Small tables with named rows and columns. After each table, cells are looked up by row and column.

bedera:
|  | mopeziz | daza | rekubuz | gup | neroga | depalig | rit | bazosom |
|---|---|---|---|---|---|---|---|---|
| fifal | 0.03 | 0.21 | 0.29 | -0.42 | -0.03 | 0.35 | -0.06 | -0.19 |
| naka | -0.27 | -0.48 | -0.32 | -0.46 | 0.01 | -0.43 | -0.10 | 0.10 |
| medi | -0.19 | -0.04 | 0.15 | -0.34 | 0.11 | -0.02 | -0.01 | 0.02 |
| poga | 0.10 | 0.14 | 0.27 | -0.27 | -0.01 | 0.25 | 0.20 | 0.01 |
| fibab | -0.27 | -0.54 | -0.41 | 0.30 | 0.03 | -0.45 | 0.14 | -0.08 |
| bitir | 0.39 | -0.02 | 0.25 | -0.45 | 0.08 | 0.61 | -0.06 | 0.06 |
| kagugi | -0.09 | -0.09 | -0.02 | -0.36 | 0.28 | -0.08 | 0.04 | -0.01 |
| tar | -0.05 | -0.08 | -0.17 | -0.19 | 0.24 | -0.28 | -0.09 | 0.32 |
| susobu | -0.03 | -0.16 | -0.07 | -0.42 | 0.61 | -0.11 | 0.18 | 0.17 |
| vekin | -0.20 | -0.17 | -0.32 | -0.20 | -0.08 | -0.34 | -0.11 | -0.12 |

kagugi, mopeziz => -0.09
naka, depalig => -0.43
vekin, bazosom => -0.12
naka, bazosom => 0.10
fifal, mopeziz => 0.03
fifal, rit => -0.06
naka, gup => -0.46
fifal, bazosom => -0.19
Which row has the largest depalig? bitir

Table rog
|  | korimar | mol | tolil | zeso | bas | lize | vuz | vefam | kiz |
|---|---|---|---|---|---|---|---|---|---|
| gar | 67.5 | 50.4 | 63.8 | 37.8 | 42.1 | 54.6 | 72.5 | 51.6 | 42.0 |
| vadisan | 51.4 | 47.4 | 52.2 | 43.7 | 52.3 | 44.8 | 47.2 | 60.5 | 39.9 |
| lumap | 46.8 | 57.8 | 49.4 | 65.4 | 59.6 | 38.7 | 26.1 | 48.6 | 40.8 |
| san | 62.2 | 74.4 | 72.4 | 63.5 | 36.6 | 29.9 | 63.5 | 48.2 | 26.1 |
| limuko | 77.2 | 54.5 | 65.2 | 32.6 | 36.4 | 48.4 | 88.1 | 44.8 | 51.5 |
| buti | 81.2 | 38.6 | 75.3 | 25.7 | 36.2 | 67.0 | 78.1 | 41.8 | 43.6 |
| nup | 19.6 | 34.1 | 12.1 | 43.3 | 67.3 | 62.9 | 27.8 | 61.5 | 81.8 |
| luf | 71.2 | 38.9 | 60.4 | 30.1 | 33.5 | 60.8 | 77.7 | 29.9 | 68.8 |
| dotevop | 30.9 | 37.0 | 13.2 | 49.3 | 84.6 | 78.1 | 24.2 | 53.7 | 82.0 |
| nuka | 42.2 | 79.7 | 47.2 | 81.1 | 48.4 | 23.3 | 39.9 | 35.2 | 50.9 |

korimar of gar = 67.5
kiz of limuko = 51.5
mol of luf = 38.9
zeso of nuka = 81.1
tolil of lumap = 49.4
lize of san = 29.9
mol of san = 74.4
bas of gar = 42.1
kiz of nup = 81.8
vuz of buti = 78.1

Table kis
           kub  zufekav
govivo   -0.04    -0.14
gadoten   0.18     0.04
vupefon   0.00    -0.19
zamop    -0.59    -0.36
tof      -0.33    -0.19
talilig  -0.05    -0.13
vovu      0.79    -0.29
rugur     0.60     0.23
vobo     -0.20     0.03
lililo   -0.07    -0.04
moriru   -0.13    -0.01
benafed  -0.07    -0.11
gef      -0.21    -0.12

tof, zufekav => -0.19
vobo, zufekav => 0.03
gef, zufekav => -0.12
vovu, kub => 0.79
vupefon, zufekav => -0.19
lililo, zufekav => -0.04
moriru, zufekav => -0.01
govivo, zufekav => -0.14
tof, kub => -0.33
vovu, zufekav => -0.29
gef, kub => -0.21
benafed, zufekav => -0.11
talilig, kub => -0.05
rugur, zufekav => 0.23
gadoten, kub => 0.18
govivo, kub => -0.04
zamop, kub => -0.59
moriru, kub => -0.13
gadoten, zufekav => 0.04

nuna
columns: baz, bip, zubip, fasuf, zopabu, radi
gede: [6, -50, 70, -17, -14, -52]
nefeku: [-17, -69, 70, -74, -22, -81]
zoz: [-75, -41, 70, -68, -69, -38]
vuvivud: [-18, -64, 70, -50, -9, -74]

zoz, bip => -41
nefeku, baz => -17
vuvivud, radi => -74
nefeku, zubip => 70
gede, bip => -50
zoz, radi => -38
vuvivud, bip => -64
vuvivud, fasuf => -50
gede, zopabu => -14
zoz, baz => -75
zoz, zubip => 70
nefeku, fasuf => -74
gede, baz => 6
vuvivud, zopabu => -9
zoz, zopabu => -69
gede, radi => -52
Which row has the largest bip? zoz

pagum:
cols = sanul, gik, nemiti, zep
dorot: [4.3, 5.8, 4.9, 4.9]
zumo: [2.5, 7.7, 5.2, 6.3]
lipag: [6.4, 7.2, 3.8, 5.4]
dutol: [3.7, 3.9, 8.3, 2.9]
vip: [4.5, 2.2, 8.5, 8.1]
puba: [2.9, 4.6, 6.0, 3.7]
rufa: [4.5, 4.6, 7.8, 8.4]
lisig: [3.3, 9.7, 2.5, 8.6]
tosatu: [7.9, 7.5, 3.5, 8.7]

puba, nemiti => 6.0
dutol, zep => 2.9
dorot, nemiti => 4.9
dorot, zep => 4.9
tosatu, sanul => 7.9
vip, gik => 2.2
vip, sanul => 4.5
puba, zep => 3.7
rufa, gik => 4.6
dorot, gik => 5.8
tosatu, zep => 8.7
Which row has the largest gik? lisig

kibazuk
         biluses  vikape  lod
kofimu       199     183  149
zefeze        45      68   90
guro         154     163   75
zamat        168     172   97
pulese       128     140   77
loz          133     118  198
mel          170     171   99
korikil      152     163   69
toze         136     120  192
tovaba       120     111  193
gobe          46      70  106
sudut        119     111  199
ger          178     175  116
zavim        184     176  124

vikape of zefeze is 68
vikape of kofimu is 183
lod of zavim is 124
vikape of loz is 118
lod of mel is 99
lod of toze is 192
vikape of toze is 120
biluses of sudut is 119

pagof:
	vifi	bipu	fir	ninavo	tak	razo	zev
naf	119	118	136	129	120	117	114
debe	166	89	53	136	81	165	102
rar	98	142	63	137	202	84	181
kegamir	162	85	128	79	133	109	122
molitu	101	76	45	186	183	133	115
zaga	179	85	131	94	129	116	115
kevu	52	65	206	157	187	169	79
buvazuv	179	102	140	98	142	126	126
fif	52	165	76	16	251	206	136
ramonab	106	130	143	106	127	111	125
rep	170	128	111	50	142	194	97
pinizo	48	142	100	135	77	94	104
soril	168	114	116	140	109	78	116

rar, ninavo => 137
ramonab, vifi => 106
buvazuv, bipu => 102
rar, vifi => 98
molitu, vifi => 101
debe, fir => 53
rep, vifi => 170
kevu, fir => 206
kevu, razo => 169
fif, razo => 206
molitu, bipu => 76
ramonab, fir => 143
buvazuv, zev => 126
soril, fir => 116
naf, tak => 120
pinizo, tak => 77
debe, tak => 81
naf, razo => 117

